Below are the code and all the weights of a small trained network. Each question names an input and a target symbol and asks about switching units off, where a switched-off unit gives its printed mean instead of its output.

import numpy as np


def w(rows, s, z=0):
    codes = np.array(rows[::2]) - 128.0
    scale = np.full(codes.shape[1], s)
    scale[-1] = z or s
    return codes * scale


def norm(h):
    return h / np.sqrt((h * h).mean(-1, keepdims=True) + 1e-5)


def f(y):
    return np.maximum(y, 0)


def softmax(a):
    e = np.exp(a - a.max(-1, keepdims=True))
    return e / e.sum(-1, keepdims=True)


def log_softmax(a):
    a = a - a.max(-1, keepdims=True)
    return a - np.log(np.exp(a).sum(-1, keepdims=True))


def net(x, mask):
    ids = ['Λδηθστω'.index(c) for c in x.split()]
    T = len(ids)
    res = E[ids] + P[:T]
    u = 0
    for l in range(3):
        q, k, v = (norm(res) @ M[l].T for M in (Q, K, V))
        z = softmax(np.where(np.tri(T) > 0, q @ k.T / 3**0.5, -1e9)) @ v
        res = res + np.where(mask[u], z, O[l][:, -1]) @ O[l][:, :-1]
        u += 1
        y = f(norm(res) @ A[l][:, :-1].T + A[l][:, -1])
        res = res + np.where(mask[u : u + 8], y, B[l][:, -1]) @ B[l][:, :-1]
        u += 8
    return log_softmax(norm(res)[-1] @ U[:, :-1].T + U[:, -1])


Q, K, V, O, A, B = {}, {}, {}, {}, {}, {}
E = w([
[63,51,188,155,129,184],'Λ',
[178,45,179,117,114,197],'δ',
[141,57,179,77,136,151],'η',
[110,116,173,58,3,118],'θ',
[63,46,106,78,75,109],'σ',
[91,108,221,174,17,169],'τ',
[126,45,144,186,122,238],'ω',
],0.0033)
P = w([
[141,81,143,92,139,122],'0',
[74,2,152,94,37,173],'1',
[140,117,117,106,152,116],'2',
[67,25,129,108,39,177],'3',
[145,137,114,112,163,107],'4',
[59,47,119,117,49,165],'5',
[147,148,111,124,166,96],'6',
[53,67,118,115,42,175],'7',
[151,153,111,143,167,88],'8',
[53,90,128,115,64,179],'9',
[158,163,101,173,162,71],'10',
[68,127,122,112,77,173],'11',
],0.0052)
Q[0] = w([
[46,5,12,173,34,163],'0.h0',
[254,228,210,114,245,5],'0.h0',
[115,16,169,199,117,212],'0.h0',
],0.0056)
K[0] = w([
[168,213,49,173,196,34],'0.h0',
[80,9,201,39,88,255],'0.h0',
[141,203,148,203,203,150],'0.h0',
],0.0067)
V[0] = w([
[193,104,177,228,163,156],'0.h0',
[137,146,199,166,164,212],'0.h0',
[143,137,3,171,177,31],'0.h0',
],0.0035)
O[0] = w([
[110,96,2,114,154,164,206],'0.h0',
[192,157,43,178,149,120,179],'0.h0',
[193,17,173,185,62,81,2],'0.h0',
],0.0041,0.0029)
A[0] = w([
[181,143,131,93,219,88,117],'0.n0',
[108,41,124,129,168,169,128],'0.n1',
[136,135,110,105,130,188,125],'0.n2',
[143,229,132,107,89,114,131],'0.n3',
[123,158,211,109,42,154,244],'0.n4',
[109,81,120,93,165,51,254],'0.n5',
[121,151,119,39,139,3,133],'0.n6',
[88,174,148,155,196,126,141],'0.n7',
],0.0053,0.0035)
B[0] = w([
[159,104,235,177,82,226,160],'0.n0',
[113,175,115,58,145,111,247],'0.n1',
[108,72,151,58,163,97,205],'0.n2',
[166,185,177,56,62,104,160],'0.n3',
[114,155,24,115,201,54,253],'0.n4',
[78,117,110,240,90,252,204],'0.n5',
[176,34,2,153,35,234,160],'0.n6',
[30,149,208,171,184,99,171],'0.n7',
],0.0038,0.0042)
Q[1] = w([
[43,137,66,5,109,122],'1.h0',
[196,188,254,169,143,37],'1.h0',
[188,189,139,219,203,158],'1.h0',
],0.0074)
K[1] = w([
[182,228,148,195,102,98],'1.h0',
[96,107,154,2,108,126],'1.h0',
[79,69,113,63,201,118],'1.h0',
],0.0081)
V[1] = w([
[108,57,251,207,133,64],'1.h0',
[111,76,121,82,159,17],'1.h0',
[245,220,150,104,43,131],'1.h0',
],0.0026)
O[1] = w([
[84,74,80,119,132,209,5],'1.h0',
[112,150,71,43,84,100,87],'1.h0',
[64,253,215,31,110,186,13],'1.h0',
],0.0036,0.003)
A[1] = w([
[114,123,72,90,139,50,29],'1.n0',
[126,229,46,82,109,180,48],'1.n1',
[83,177,226,73,139,37,92],'1.n2',
[134,115,157,166,199,149,134],'1.n3',
[249,189,95,84,80,154,200],'1.n4',
[84,118,68,179,115,160,250],'1.n5',
[254,124,225,79,202,118,68],'1.n6',
[115,52,169,89,141,209,152],'1.n7',
],0.0054,0.0023)
B[1] = w([
[140,97,139,162,119,225,147],'1.n0',
[56,109,171,3,116,125,155],'1.n1',
[149,198,128,161,81,54,159],'1.n2',
[88,110,142,87,199,103,163],'1.n3',
[49,126,128,10,152,159,140],'1.n4',
[172,162,136,87,115,172,254],'1.n5',
[149,20,213,111,47,69,138],'1.n6',
[95,178,134,120,74,98,211],'1.n7',
],0.0059,0.0061)
Q[2] = w([
[217,158,164,220,199,54],'2.h0',
[136,197,196,225,208,74],'2.h0',
[143,177,210,172,203,2],'2.h0',
],0.008)
K[2] = w([
[83,88,69,9,96,148],'2.h0',
[56,175,66,10,64,120],'2.h0',
[56,118,117,2,135,132],'2.h0',
],0.0072)
V[2] = w([
[227,137,90,63,148,174],'2.h0',
[144,2,139,96,161,53],'2.h0',
[221,132,106,116,86,67],'2.h0',
],0.0045)
O[2] = w([
[165,104,108,129,40,149,206],'2.h0',
[72,127,93,254,133,131,82],'2.h0',
[52,112,100,107,57,149,4],'2.h0',
],0.0062,0.0021)
A[2] = w([
[79,129,118,177,189,106,88],'2.n0',
[181,105,127,79,99,106,106],'2.n1',
[109,150,128,82,123,142,252],'2.n2',
[102,2,199,140,86,66,87],'2.n3',
[108,135,132,110,84,79,160],'2.n4',
[120,157,160,102,178,69,243],'2.n5',
[64,114,76,156,128,112,3],'2.n6',
[165,76,96,145,164,135,186],'2.n7',
],0.0083,0.0023)
B[2] = w([
[64,145,138,115,144,206,146],'2.n0',
[75,137,157,190,157,174,194],'2.n1',
[183,134,146,165,134,81,254],'2.n2',
[85,3,180,98,132,65,181],'2.n3',
[161,169,116,162,173,105,192],'2.n4',
[99,110,87,183,53,149,212],'2.n5',
[79,137,178,166,201,186,145],'2.n6',
[153,124,100,93,163,70,201],'2.n7',
],0.0073,0.0049)
U = w([
[199,118,65,114,253,87,201],'Λ',
[23,145,113,201,210,201,111],'δ',
[221,150,254,155,147,196,18],'η',
[135,217,127,209,91,39,252],'θ',
[99,13,198,147,120,64,243],'σ',
[90,180,128,2,105,134,94],'τ',
[168,68,47,168,25,198,2],'ω',
],0.006,0.00092)

Each question gives the input, a string of symbols that net reads in full, and the target symbol t.
The units are the heads (3 rows each of Q, K, V and O) and the neurons (one row each of A and B). Each row of codes is followed by its name. A weight is (code - 128) times the scale printed after its matrix; where a second scale follows, it is the last column's (O, A, B and U).
mask holds one flag per unit, layer by layer, with each layer's heads first. A switched-off unit (its flag False) gives its mean, the last column of its rows in O or B, instead of its output. The means were averaged over made-up inputs and are rounded, as every weight is.
A unit's drop is (log p(t) with every unit on - log p(t) with that unit switched off) / (log p(t) with every unit on - log p(t) with every unit switched off).
The circuit of an input: a set's keep is (log p(t) with only the set's units on - log p(t) with every unit switched off) / (log p(t) with every unit on - log p(t) with every unit switched off). Starting from the 12 units with the biggest drops (on a tie, the unit counted first), units are removed one at a time, each time the one whose removal leaves the highest keep (on an exact tie, the one counted first), for as long as the keep stays at least 0.8.
units of the circuit, in order: the units of the circuit, biggest drop first
unit that matters most: the unit with the biggest drop
k most important neurons: the k neurons with the biggest drops, biggest first
k most important neurons of layer l: the k neurons of layer l with the biggest drops, biggest first
drop of u: that unit's drop, to one decimal
input Λ τ σ, target ω: units of the circuit, in order : [0.n6; 0.n5]
input ω Λ δ ω δ η η ω σ θ θ Λ, target θ: unit that matters most : 1.h0
input ω ω ω τ δ δ σ τ, target σ: units of the circuit, in order : [0.h0; 2.n3]
input ω δ Λ Λ ω Λ, target ω: units of the circuit, in order : [0.h0; 2.h0]
input σ τ Λ ω δ ω η τ ω η θ, target τ: units of the circuit, in order : [1.n4; 0.n3]
input ω ω Λ ω τ ω, target τ: 2 most important neurons : [0.n1; 1.n2]
input ω θ ω θ ω δ Λ ω ω Λ Λ η, target Λ: 2 most important neurons : [0.n7; 2.n7]
input ω η η ω Λ τ ω ω η ω η θ, target η: 3 most important neurons of layer 0 : [0.n7; 0.n6; 0.n0]
input δ θ σ τ Λ τ, target Λ: 2 most important neurons of layer 0 : [0.n4; 0.n7]
input ω τ η ω Λ τ θ θ τ σ δ δ, target δ: 2 most important neurons : [1.n6; 2.n6]
input τ τ Λ ω δ θ ω δ Λ τ δ τ, target δ: 3 most important neurons : [1.n6; 0.n7; 2.n6]
input ω τ Λ ω ω ω Λ, target δ: 2 most important neurons : [0.n7; 1.n3]
input τ ω η σ τ ω η ω δ ω δ τ, target δ: 2 most important neurons : [1.n6; 2.n6]
input ω ω τ Λ, target τ: unit that matters most : 0.h0
input ω ω ω τ τ σ τ τ, target τ: 2 most important neurons : [0.n7; 1.n2]
input ω ω ω ω ω ω Λ τ, target Λ: 2 most important neurons of layer 2 : [2.n7; 2.n5]
input δ ω σ Λ θ τ, target θ: 2 most important neurons : [0.n4; 1.n2]
input ω ω τ σ η τ, target η: 2 most important neurons : [0.n6; 0.n5]
input ω θ σ Λ δ ω, target δ: 2 most important neurons : [1.n6; 0.n0]
input ω ω θ ω, target θ: unit that matters most : 1.h0
input δ θ η ω, target η: 2 most important neurons of layer 0 : [0.n5; 0.n6]
input ω σ ω σ τ η, target τ: 2 most important neurons : [1.n2; 0.n1]
input ω δ ω ω ω ω τ δ, target τ: 2 most important neurons : [0.n1; 1.n2]
input σ η τ ω δ ω ω ω Λ θ, target Λ: 2 most important neurons of layer 2 : [2.n7; 2.n5]
input Λ σ ω θ τ ω Λ, target δ: 2 most important neurons of layer 2 : [2.n5; 2.n0]
input Λ δ η δ θ η, target θ: drop of 1.h0 : 0.2
input σ η τ δ, target τ: unit that matters most : 0.h0
